Below is a small trained network, with its code and all its weights. Each question gives an input and a class and asks what happens when units are switched off, that is, made to give their printed mean instead of their output.

import numpy as np


def w(rows, s, z=0):
    codes = np.array(rows[::2]) - 128.0
    scale = np.full(codes.shape[1], s)
    scale[-1] = z or s
    return codes * scale


def norm(h):
    return h / np.sqrt((h * h).mean(-1, keepdims=True) + 1e-5)


def f(y):
    return np.maximum(y, 0)


def log_softmax(a):
    a = a - a.max(-1, keepdims=True)
    return a - np.log(np.exp(a).sum(-1, keepdims=True))


def net(x, mask):
    res = np.array(x, float).reshape(1, 2) / 4 @ E
    u = 0
    for l in range(2):
        y = f(norm(res) @ A[l][:, :-1].T + A[l][:, -1])
        res = res + np.where(mask[u : u + 4], y, B[l][:, -1]) @ B[l][:, :-1]
        u += 4
    return log_softmax(norm(res)[-1] @ U[:, :-1].T + U[:, -1])


A, B = {}, {}
E = w([
[208,233,141,119,150,153,57,4,158,122],'x0',
[48,255,120,137,156,112,119,156,207,18],'x1',
],0.0048)
A[0] = w([
[158,13,139,131,130,147,133,133,114,167,4],'L0N0',
[36,144,130,137,125,139,141,231,143,79,14],'L0N1',
[60,53,132,129,129,132,147,221,126,120,24],'L0N2',
[115,249,131,131,133,139,124,114,148,91,208],'L0N3',
],0.019,0.0025)
B[0] = w([
[135,128,74,86,123,58,142,66,95,201,244],'L0N0',
[121,119,52,78,126,28,181,72,99,213,229],'L0N1',
[128,117,210,204,111,253,96,211,160,30,229],'L0N2',
[102,230,158,116,189,105,45,140,141,80,254],'L0N3',
],0.015,0.02)
A[1] = w([
[147,131,199,170,159,238,68,201,184,19,145],'L1N0',
[202,29,94,69,113,98,136,38,68,255,2],'L1N1',
[212,207,179,144,148,233,5,50,201,27,31],'L1N2',
[56,196,118,91,190,64,119,151,176,63,72],'L1N3',
],0.015,0.00099)
B[1] = w([
[101,105,63,155,82,99,211,140,138,141,206],'L1N0',
[159,120,110,139,164,185,23,131,95,153,251],'L1N1',
[153,102,248,112,190,211,131,133,161,97,221],'L1N2',
[154,99,122,88,129,101,211,70,140,174,236],'L1N3',
],0.013,0.023)
U = w([
[96,164,102,89,147,37,190,86,140,167,147],'0',
[157,107,97,139,143,168,9,114,71,187,161],'1',
[101,165,151,137,69,87,47,153,109,65,2],'2',
[129,195,236,113,203,166,97,111,189,70,142],'3',
[100,74,116,204,56,174,170,181,132,110,150],'4',
],0.011,0.0057)

Each question gives the input, the list of numbers given to net, and the class t.
The units are the neurons (one row each of A and B). Each row of codes is followed by its name. A weight is (code - 128) times the scale printed after its matrix; where a second scale follows, it is the last column's (A, B and U).
mask holds one flag per neuron, layer by layer. A switched-off neuron (its flag False) gives its mean, the last column of its row in B, instead of its output. The means were averaged over made-up inputs and are rounded, as every weight is.
A unit's drop is (log p(t) with every unit on - log p(t) with that unit switched off) / (log p(t) with every unit on - log p(t) with every unit switched off).
The circuit of an input: a set's keep is (log p(t) with only the set's units on - log p(t) with every unit switched off) / (log p(t) with every unit on - log p(t) with every unit switched off). Starting from all 8 units, units are removed one at a time, each time the one whose removal leaves the highest keep (on an exact tie, the one counted first), for as long as the keep stays at least 0.8.
circuit, biggest first: the units of the circuit, biggest drop first
k most important neurons: the k neurons with the biggest drops, biggest first
drop when u is switched off: that unit's drop, to one decimal
input [-4,2], class 4: 2 most important neurons : L0N2, L0N0
input [-7,4], class 4: 3 most important neurons : L0N2, L0N0, L0N3
input [-5,5], class 0: 2 most important neurons : L0N1, L0N0
input [7,-3], class 3: circuit, biggest first : L0N1
input [-2,-1], class 4: 2 most important neurons : L0N2, L0N3
input [6,-3], class 3: 2 most important neurons : L0N1, L0N0
input [-7,6], class 0: 3 most important neurons : L0N1, L0N0, L1N1
input [-2,1], class 4: 2 most important neurons : L0N2, L0N0
input [0,1], class 0: 3 most important neurons : L0N1, L0N2, L0N3
input [1,8], class 0: 2 most important neurons : L0N1, L0N2
input [-7,-7], class 4: 2 most important neurons : L0N2, L0N1
input [-3,-1], class 4: drop when L1N1 is switched off : 0.0
input [-1,0], class 4: drop when L0N2 is switched off : 0.9
input [-3,7], class 0: drop when L0N1 is switched off : 2.1
input [-7,0], class 4: drop when L0N2 is switched off : 0.9
